Here is a tiny trained network, its code and every weight. The questions are about switching its units off for an input and a class, where a switched-off unit gives its printed mean instead of its output.

import numpy as np


def w(rows, s, z=0):
    codes = np.array(rows[::2]) - 128.0
    scale = np.full(codes.shape[1], s)
    scale[-1] = z or s
    return codes * scale


def norm(h):
    return h / np.sqrt((h * h).mean(-1, keepdims=True) + 1e-5)


def f(y):
    return np.maximum(y, 0)


def log_softmax(a):
    a = a - a.max(-1, keepdims=True)
    return a - np.log(np.exp(a).sum(-1, keepdims=True))


def net(x, mask):
    res = np.array(x, float).reshape(1, 6) / 4 @ E
    u = 0
    for l in range(3):
        y = f(norm(res) @ A[l][:, :-1].T + A[l][:, -1])
        res = res + np.where(mask[u : u + 11], y, B[l][:, -1]) @ B[l][:, :-1]
        u += 11
    return log_softmax(norm(res)[-1] @ U[:, :-1].T + U[:, -1])


A, B = {}, {}
E = w([
[94,212,136,160,105,40,198],'x0',
[48,65,226,77,90,219,169],'x1',
[216,202,119,46,139,162,167],'x2',
[239,64,199,118,60,159,55],'x3',
[112,189,245,113,162,159,42],'x4',
[140,108,76,1,178,99,128],'x5',
],0.0052)
A[0] = w([
[141,215,111,52,132,133,182,67],'L0N1',
[108,89,129,2,143,141,118,22],'L0N2',
[117,76,167,181,101,141,140,2],'L0N3',
[174,137,92,70,110,148,150,165],'L0N4',
[110,107,107,52,112,126,109,67],'L0N5',
[153,83,32,106,140,174,111,79],'L0N6',
[146,40,109,199,91,134,135,97],'L0N7',
[162,103,146,106,106,146,90,98],'L0N8',
[64,107,42,191,142,52,169,4],'L0N9',
[48,173,197,120,141,229,98,15],'L0N10',
[79,141,168,109,123,165,172,97],'L0N11',
],0.0092,0.003)
B[0] = w([
[158,140,144,132,76,91,211,244],'L0N1',
[86,57,85,36,176,135,122,228],'L0N2',
[126,68,176,139,87,102,167,182],'L0N3',
[181,148,99,137,137,164,164,240],'L0N4',
[107,97,121,79,181,104,122,182],'L0N5',
[203,72,88,162,183,141,141,230],'L0N6',
[201,37,107,151,56,134,105,236],'L0N7',
[34,149,67,171,182,102,173,207],'L0N8',
[2,184,31,200,157,152,143,254],'L0N9',
[126,151,201,222,202,174,135,240],'L0N10',
[148,155,148,137,149,31,35,207],'L0N11',
],0.011,0.0042)
A[1] = w([
[171,191,119,63,79,144,155,1],'L1N1',
[117,100,113,4,175,149,106,42],'L1N2',
[85,178,123,111,119,95,141,139],'L1N3',
[108,98,105,136,126,159,73,82],'L1N4',
[123,118,151,107,28,150,105,72],'L1N5',
[137,168,101,170,97,94,117,177],'L1N6',
[104,131,196,112,138,239,118,58],'L1N7',
[90,150,210,112,112,154,147,78],'L1N8',
[137,150,157,164,150,133,67,123],'L1N9',
[120,81,159,118,48,152,128,25],'L1N10',
[169,136,106,119,132,98,36,94],'L1N11',
],0.014,0.0025)
B[1] = w([
[210,209,111,127,174,74,161,178],'L1N1',
[51,6,223,70,149,223,221,254],'L1N2',
[147,103,104,144,38,228,121,201],'L1N3',
[169,183,161,126,72,159,181,189],'L1N4',
[71,93,126,122,98,35,151,158],'L1N5',
[45,87,152,72,172,168,133,249],'L1N6',
[199,118,105,208,226,88,75,197],'L1N7',
[179,140,174,183,93,182,41,185],'L1N8',
[131,135,163,136,186,78,78,220],'L1N9',
[93,105,146,131,124,6,160,177],'L1N10',
[140,103,91,54,123,158,68,171],'L1N11',
],0.015,0.0055)
A[2] = w([
[116,221,182,11,87,137,27,60],'L2N1',
[2,208,33,135,110,115,105,75],'L2N2',
[158,165,116,69,80,117,137,91],'L2N3',
[93,164,215,155,103,123,129,146],'L2N4',
[207,227,134,67,136,71,188,6],'L2N5',
[98,112,92,99,119,87,216,108],'L2N6',
[157,180,128,35,157,117,172,106],'L2N7',
[73,80,136,125,134,128,72,217],'L2N8',
[176,159,78,117,164,143,163,20],'L2N9',
[126,114,209,183,11,60,174,101],'L2N10',
[219,151,50,110,76,139,135,102],'L2N11',
],0.011,0.0023)
B[2] = w([
[113,196,79,9,161,160,124,168],'L2N1',
[76,157,37,226,148,182,163,253],'L2N2',
[158,154,162,157,114,119,172,148],'L2N3',
[173,69,107,131,28,187,62,199],'L2N4',
[135,230,206,156,62,114,184,190],'L2N5',
[121,158,204,179,151,173,53,250],'L2N6',
[107,151,189,146,150,70,199,201],'L2N7',
[153,189,96,118,156,54,187,251],'L2N8',
[50,135,181,117,60,84,106,188],'L2N9',
[30,134,83,49,106,51,99,223],'L2N10',
[222,117,96,116,70,121,171,188],'L2N11',
],0.016,0.0055)
U = w([
[227,67,58,113,70,141,166,93],'0',
[56,165,56,222,132,201,172,195],'1',
[136,187,156,93,40,213,57,2],'2',
[129,22,193,83,218,214,229,123],'3',
[184,136,207,218,202,122,34,179],'4',
[147,183,114,8,199,119,95,55],'5',
[174,228,216,146,78,103,236,120],'6',
[72,84,120,117,85,10,101,164],'7',
],0.013,0.0047)

Each question gives the input, the list of numbers given to net, and the class t.
The units are the neurons (one row each of A and B). Each row of codes is followed by its name. A weight is (code - 128) times the scale printed after its matrix; where a second scale follows, it is the last column's (A, B and U).
mask holds one flag per neuron, layer by layer. A switched-off neuron (its flag False) gives its mean, the last column of its row in B, instead of its output. The means were averaged over made-up inputs and are rounded, as every weight is.
A unit's drop is (log p(t) with every unit on - log p(t) with that unit switched off) / (log p(t) with every unit on - log p(t) with every unit switched off).
The circuit of an input: a set's keep is (log p(t) with only the set's units on - log p(t) with every unit switched off) / (log p(t) with every unit on - log p(t) with every unit switched off). Starting from the 12 units with the biggest drops (on a tie, the unit counted first), units are removed one at a time, each time the one whose removal leaves the highest keep (on an exact tie, the one counted first), for as long as the keep stays at least 0.8.
circuit, biggest first: the units of the circuit, biggest drop first
most important unit: the unit with the biggest drop
k most important neurons: the k neurons with the biggest drops, biggest first
top k neurons in layer l: the k neurons of layer l with the biggest drops, biggest first
drop of u: that unit's drop, to one decimal
input [-8,-8,6,1,2,-6], class 5: most important unit	L1N11
input [4,-6,4,3,-1,-7], class 5: 2 most important neurons	[L1N6, L0N1]
input [5,8,-7,3,1,-5], class 7: top 2 neurons in layer 0	[L0N3, L0N7]
input [4,7,7,-4,4,0], class 4: 2 most important neurons	[L0N10, L1N7]
input [6,5,7,3,-2,-7], class 2: circuit, biggest first	[L2N4, L0N11]
input [-6,-6,-5,3,-7,-6], class 0: 2 most important neurons	[L0N6, L0N7]
input [0,-7,-4,-2,7,7], class 5: 2 most important neurons	[L0N2, L1N11]
input [7,5,-5,0,3,5], class 2: top 3 neurons in layer 1	[L1N8, L1N3, L1N7]
input [1,-3,-5,3,1,4], class 5: top 2 neurons in layer 1	[L1N11, L1N2]
input [2,-6,4,7,5,8], class 3: top 2 neurons in layer 0	[L0N2, L0N5]
input [8,0,-5,4,1,0], class 7: 3 most important neurons	[L0N8, L0N3, L2N10]
input [8,8,7,-7,2,7], class 6: 3 most important neurons	[L0N1, L1N1, L1N6]
input [-4,-4,-7,2,6,5], class 3: 2 most important neurons	[L1N2, L0N11]
input [-2,2,8,-3,1,0], class 6: circuit, biggest first	[L0N1]
input [-2,-7,4,-1,8,5], class 6: 3 most important neurons	[L1N1, L0N1, L2N5]
input [7,0,8,6,3,-8], class 2: top 2 neurons in layer 1	[L1N8, L1N6]
input [-2,8,-5,-1,5,5], class 4: 3 most important neurons	[L0N10, L1N7, L1N8]
input [-7,-7,-3,3,2,1], class 0: top 2 neurons in layer 0	[L0N6, L0N11]
input [-1,6,-5,-8,5,5], class 4: drop of L2N6	0.0
input [6,2,8,-5,-7,4], class 6: top neuron in layer 0	[L0N1]
input [-8,2,7,-1,1,-4], class 4: drop of L1N7	0.1
input [-7,-4,4,-7,0,0], class 6: drop of L1N2	0.6
input [-2,-2,-5,5,-4,2], class 0: drop of L0N6	0.9
